Here is a tiny trained network, its code and every weight. The questions are about switching its units off for an input and a class, where a switched-off unit gives its printed mean instead of its output.

import numpy as np


def w(rows, s, z=0):
    codes = np.array(rows[::2]) - 128.0
    scale = np.full(codes.shape[1], s)
    scale[-1] = z or s
    return codes * scale


def f(y):
    return y / 2 * (1 + np.tanh(0.7978845608 * (y + 0.044715 * y**3)))


def log_softmax(a):
    a = a - a.max(-1, keepdims=True)
    return a - np.log(np.exp(a).sum(-1, keepdims=True))


def net(x, mask):
    res = np.array(x, float).reshape(1, 6) / 4 @ E
    y = f(res @ A[0][:, :-1].T + A[0][:, -1])
    res = res + np.where(mask, y, B[0][:, -1]) @ B[0][:, :-1]
    return log_softmax(res[-1] @ U[:, :-1].T + U[:, -1])


A, B = {}, {}
E = w([
[97,61,152,173,167,134,76,94,158],'x0',
[159,91,101,101,190,192,167,165,139],'x1',
[254,67,188,58,59,117,99,113,107],'x2',
[149,168,65,164,228,106,203,86,113],'x3',
[204,134,150,209,154,127,102,101,156],'x4',
[129,79,62,130,146,146,98,196,148],'x5',
],0.01)
A[0] = w([
[136,130,108,98,118,148,136,183,97,208],'N1',
[190,70,133,174,140,113,75,106,129,39],'N2',
[152,135,69,72,117,153,159,207,131,94],'N3',
[150,51,199,62,116,168,135,144,127,123],'N4',
[130,88,155,95,152,116,140,65,109,124],'N5',
[3,105,95,109,170,113,140,111,119,21],'N6',
[141,119,131,123,97,108,125,141,102,143],'N7',
[162,111,94,151,163,117,128,114,126,3],'N8',
[55,144,176,91,47,130,118,137,121,202],'N9',
[191,83,109,3,71,110,159,135,106,233],'N10',
[90,208,123,130,211,133,220,77,113,165],'N11',
],0.02,0.0037)
B[0] = w([
[136,119,89,146,171,124,140,80,181,173],'N1',
[253,141,137,91,132,125,127,106,151,189],'N2',
[98,137,38,126,170,140,168,140,169,191],'N3',
[210,108,154,112,169,213,115,93,148,227],'N4',
[181,152,92,152,141,117,140,192,114,155],'N5',
[14,117,126,123,163,221,146,94,157,195],'N6',
[126,110,133,147,107,127,122,104,148,159],'N7',
[123,129,160,114,80,117,126,122,141,153],'N8',
[133,132,179,139,30,48,84,117,121,209],'N9',
[190,156,75,131,80,31,137,162,144,254],'N10',
[193,120,46,118,74,29,123,133,233,224],'N11',
],0.016,0.027)
U = w([
[41,148,66,155,173,123,148,111,147,131],'0',
[158,166,116,123,108,47,100,112,145,217],'1',
[105,97,141,145,163,127,140,184,2,50],'2',
[32,168,189,185,103,103,71,124,58,84],'3',
[106,112,178,122,147,174,68,76,130,103],'4',
[157,141,108,109,213,163,126,126,115,2],'5',
],0.0085,0.0063)

Each question gives the input, the list of numbers given to net, and the class t.
The units are the neurons (one row each of A and B). Each row of codes is followed by its name. A weight is (code - 128) times the scale printed after its matrix; where a second scale follows, it is the last column's (A, B and U).
mask holds one flag per neuron, in row order. A switched-off neuron (its flag False) gives its mean, the last column of its row in B, instead of its output. The means were averaged over made-up inputs and are rounded, as every weight is.
A unit's drop is (log p(t) with every unit on - log p(t) with that unit switched off) / (log p(t) with every unit on - log p(t) with every unit switched off).
The circuit of an input: a set's keep is (log p(t) with only the set's units on - log p(t) with every unit switched off) / (log p(t) with every unit on - log p(t) with every unit switched off). Starting from all 11 units, units are removed one at a time, each time the one whose removal leaves the highest keep (on an exact tie, the one counted first), for as long as the keep stays at least 0.8.
circuit, biggest first: the units of the circuit, biggest drop first
k most important neurons: the k neurons with the biggest drops, biggest first
drop when u is switched off: that unit's drop, to one decimal
input [4,4,-8,6,1,-2], class 0: circuit, biggest first : (N6)
input [5,7,-2,-4,4,-8], class 5: circuit, biggest first : (N10; N9)
input [6,7,4,7,6,8], class 5: 3 most important neurons : (N10; N11; N9)
input [5,3,-5,0,6,7], class 4: 3 most important neurons : (N10; N11; N3)
input [4,3,-7,-6,7,5], class 4: 3 most important neurons : (N10; N11; N3)
input [2,8,4,-2,0,-8], class 5: 2 most important neurons : (N4; N11)
input [6,0,4,1,-1,6], class 5: circuit, biggest first : (N11; N9)
input [4,2,0,-3,1,0], class 5: circuit, biggest first : (N10; N9)
input [7,8,0,-1,-3,-4], class 5: 2 most important neurons : (N9; N5)
input [4,7,1,8,-1,5], class 0: 3 most important neurons : (N10; N9; N3)
input [-4,8,-4,-5,-3,-3], class 0: 2 most important neurons : (N3; N2)
input [6,3,8,-5,7,-7], class 5: 2 most important neurons : (N4; N11)
input [-1,5,-5,-5,7,5], class 5: 4 most important neurons : (N10; N11; N9; N6)
input [5,6,7,-8,7,5], class 5: circuit, biggest first : (N4)
input [-3,3,2,-2,-1,8], class 0: drop when N3 is switched off : 0.6
input [1,3,-8,-8,0,1], class 3: drop when N4 is switched off : 0.2
input [0,-4,-4,-6,-7,-8], class 3: drop when N10 is switched off : 0.0
